Below is a small trained network, with its code and all its weights. Each question gives an input and a class and asks what happens when units are switched off, that is, made to give their printed mean instead of their output.

import numpy as np


def w(rows, s, z=0):
    codes = np.array(rows[::2]) - 128.0
    scale = np.full(codes.shape[1], s)
    scale[-1] = z or s
    return codes * scale


def f(y):
    return np.maximum(y, 0)


def log_softmax(a):
    a = a - a.max(-1, keepdims=True)
    return a - np.log(np.exp(a).sum(-1, keepdims=True))


def net(x, mask):
    res = np.array(x, float).reshape(1, 7) / 4 @ E
    y = f(res @ A[0][:, :-1].T + A[0][:, -1])
    res = res + np.where(mask, y, B[0][:, -1]) @ B[0][:, :-1]
    return log_softmax(res[-1] @ U[:, :-1].T + U[:, -1])


A, B = {}, {}
E = w([
[143,125,127,130,134,126],'x0',
[128,129,127,126,127,129],'x1',
[124,128,127,127,127,127],'x2',
[126,167,3,240,91,164],'x3',
[127,125,127,128,129,129],'x4',
[127,6,134,138,11,218],'x5',
[141,128,130,131,128,129],'x6',
],0.0056)
A[0] = w([
[138,170,55,172,92,142,58],'n1',
[137,118,250,70,132,121,26],'n2',
[125,126,164,105,120,116,73],'n3',
[129,131,126,131,126,130,123],'n4',
[119,157,135,123,127,131,210],'n5',
[123,239,153,137,183,98,221],'n6',
[124,50,160,147,39,164,207],'n7',
[136,165,64,159,95,138,72],'n8',
[124,172,132,114,144,138,193],'n9',
[135,80,124,115,98,156,255],'n10',
],0.017,0.00089)
B[0] = w([
[32,93,165,140,102,170,213],'n1',
[9,95,128,194,81,195,242],'n2',
[95,115,136,140,112,156,164],'n3',
[118,135,130,127,130,131,132],'n4',
[149,127,130,132,130,114,150],'n5',
[236,156,103,87,149,81,254],'n6',
[230,181,115,89,179,67,248],'n7',
[60,89,162,145,106,164,198],'n8',
[154,132,118,112,131,108,167],'n9',
[171,155,100,114,152,91,192],'n10',
],0.013,0.0095)
U = w([
[250,186,91,61,190,60,254],'0',
[3,69,174,192,77,194,2],'1',
],0.0079,0.00084)

Each question gives the input, the list of numbers given to net, and the class t.
The units are the neurons (one row each of A and B). Each row of codes is followed by its name. A weight is (code - 128) times the scale printed after its matrix; where a second scale follows, it is the last column's (A, B and U).
mask holds one flag per neuron, in row order. A switched-off neuron (its flag False) gives its mean, the last column of its row in B, instead of its output. The means were averaged over made-up inputs and are rounded, as every weight is.
A unit's drop is (log p(t) with every unit on - log p(t) with that unit switched off) / (log p(t) with every unit on - log p(t) with every unit switched off).
The circuit of an input: a set's keep is (log p(t) with only the set's units on - log p(t) with every unit switched off) / (log p(t) with every unit on - log p(t) with every unit switched off). Starting from all 10 units, units are removed one at a time, each time the one whose removal leaves the highest keep (on an exact tie, the one counted first), for as long as the keep stays at least 0.8.
units of the circuit, in order: the units of the circuit, biggest drop first
top k neurons: the k neurons with the biggest drops, biggest first
drop when u is switched off: that unit's drop, to one decimal
input [3,-7,-8,-6,0,4,4], class 1: units of the circuit, in order : n2
input [-2,-7,-4,-1,7,0,-7], class 1: top 4 neurons : n7, n6, n10, n9
input [-6,-6,5,-6,-4,6,-8], class 0: top 2 neurons : n7, n1
input [8,5,7,5,-4,-4,-3], class 1: top 3 neurons : n7, n1, n8
input [1,1,8,6,-7,7,-2], class 0: top 3 neurons : n7, n2, n10
input [-3,5,5,6,2,7,0], class 0: top 3 neurons : n7, n2, n10
input [-8,6,-1,7,-8,7,1], class 0: top 2 neurons : n7, n2
input [5,6,-4,-7,-1,-3,-8], class 1: drop when n2 is switched off : 1.0
input [8,3,-5,-8,-8,-3,5], class 1: drop when n2 is switched off : 1.0
input [-1,-3,6,-2,-1,-1,8], class 1: drop when n7 is switched off : 1.8
input [-2,-5,-8,-2,-1,6,-6], class 0: drop when n7 is switched off : 0.1
